Each row has a name. After each piece below comes the name of the row it's from, unless a question asks for something else. Each question is about the rows just above it. Places in a row count from 0.

Columns, left to right: C W V Q
vome: [140 162 180 142]
Simer: [140 142 180 142]
bis: [142 143 180 140]
Which row holds [180 143] read backwards?
bis
Put [180 142 143 140] back in order: which row is it?
bis
[180 142 140 142] is which row reordered?
Simer
[140 162 180] is in which row?
vome
Which row holds these entries in another order? [142 180 142 140]
Simer
[140 162]
vome
Put [140 142 142 180] back in order: which row is it?
Simer

Columns, left to right: N X U P
bele: [133 136 135 174]
fum: [110  89 100 103]
lizo: [135 140 144 135]
kubuf: [133 136 103 101]
Row and place of [101] in the named rows:
kubuf, 3
Which column holds [174 103] top down?
P
Which row holds [103 100] read backwards?
fum
[144] is at row and place
lizo, 2
Where in the named rows is [140]?
lizo, 1

Columns, left to right: R S Z B
saked: [141 140 123 123]
Mozep: [141 113  86  80]
beso: [133 123 143 126]
Lalo: [136 123 143 126]
tapot: [147 136  96 175]
fuv: [136 123  87 126]
Fumob: [140 131 141 175]
tefik: [147 136 126 143]
Which row holds [136 123 143 126]?
Lalo
[123 136 123 131] is in which column, read top down?
S
Where in the named rows is [113]?
Mozep, 1

Columns, left to right: Y F M K E A L J D
Mavu: [100 152 109 159  85 126 167 162 121]
Gimeg: [138 150 146 178 165 160 144 156 128]
dorin: [145 151  94 120 128 157  95 167 153]
bop: [160 106 159  92 167 117 123 112 125]
mesul: [119 151 108 175 127 143 170  99 106]
nevi: [137  76 165 109 136 139  97 107 132]
Burol: [ 83  99 160 123  81 104 132 146 129]
zuf: [ 98 132 172  90 126 128  97 164 150]
Sebet: [ 83 112 103 124  72 122 123 101 122]
Zakup: [110  98 134 172 119 177 114 100 123]
zafug: [ 94 100 122 158  88 174 104 128 136]
Where do [165 160 144] appear?
Gimeg
[126 167 162]
Mavu
Which row holds [ 98 134 172]?
Zakup

Columns, left to right: laz riv mak rero ped
sof: [128 107  96 150  90]
Loba: [154 136 159 138  91]
nir: [100 157 139 132 153]
nulot: [126 132 108  77 135]
pugu: [146 158 164 128 141]
dad: [157 100 164 136 136]
Which row holds [164 158 146] read backwards?
pugu
Which row holds [100 157 139 132 153]?
nir
Which row holds this, read backwards? [ 77 108]
nulot
Which column holds [139 108 164] top down?
mak

Columns, left to right: moso lar niz pupo Tak povag
Vafa: [121 131 146  92 131 149]
Repil: [ 80 171 147 120 108 100]
Mubob: [131 121 147 149 131  92]
nazo: [118 158 177 109 135  95]
rafav: [168 123 109 135  95 177]
konan: [167 155 128  85  95 168]
Boku: [160  90 159 132 107 104]
sagud: [132  90 160 159  92 105]
Where do [159  92] appear?
sagud
[149 131  92 146 131 121] is which row reordered?
Vafa
Which row holds this, read backwards? [132 159  90 160]
Boku
Which row holds [109 135  95 177]?
rafav
The row with [ 90 159 132 107] is
Boku

Columns, left to right: pege meko geki bepi Viri
feg: [113 107  96 112  81]
Vupu: [107  96 113 159 138]
bobu: [113 106 138 159  96]
begel: [105 167 129 181 160]
lal: [ 93  85 133  82  86]
Pasu: [113 107  96 112  86]
Put [113 159 138 107  96] back in order: which row is it?
Vupu
Which row holds [112  81]?
feg
[113 107  96 112  86]
Pasu
[113 107  96 112  81]
feg
Put [138  96 159 113 107] back in order: which row is it?
Vupu

Columns, left to right: temi nilad pelo lozus
zos: [150  93 156 143]
tere: [156 150  93 142]
zate: [150  93 156 105]
Put [ 93 142 150 156] back in order: which row is it?
tere
[105] is at row and place
zate, 3
Where do [150  93 156 143] appear?
zos
[156 143 150  93] is which row reordered?
zos

Columns, left to right: nud bivep duza Bafa Pubi lilos pifi pepul Buk
gesif: [137 125 158 104 168 150 127  97 117]
vit: [137 146 147 123 187 145 118  98 157]
Fatur: [170 116 135 124 124 133 157 107 145]
dunib: [111 152  93 141 160  99 120  97 131]
gife: [105 141 120 161 101 133 104 170 119]
povi: [137 146 147 123 187 145  97  98 157]
sog: [175 114 134 129 104 130 165 118 153]
bagar: [127 118 150 168 158 125 137 104  97]
biku: [124 103 136  85 129 137 148 124 106]
figol: [113 165  93 149 118 142 141 149 160]
[170 116 135 124 124 133 157 107]
Fatur
Which row holds this, read backwards? [133 101 161 120 141 105]
gife
Where in the named rows is [116]?
Fatur, 1
[117  97 127 150 168 104 158 125 137] is which row reordered?
gesif

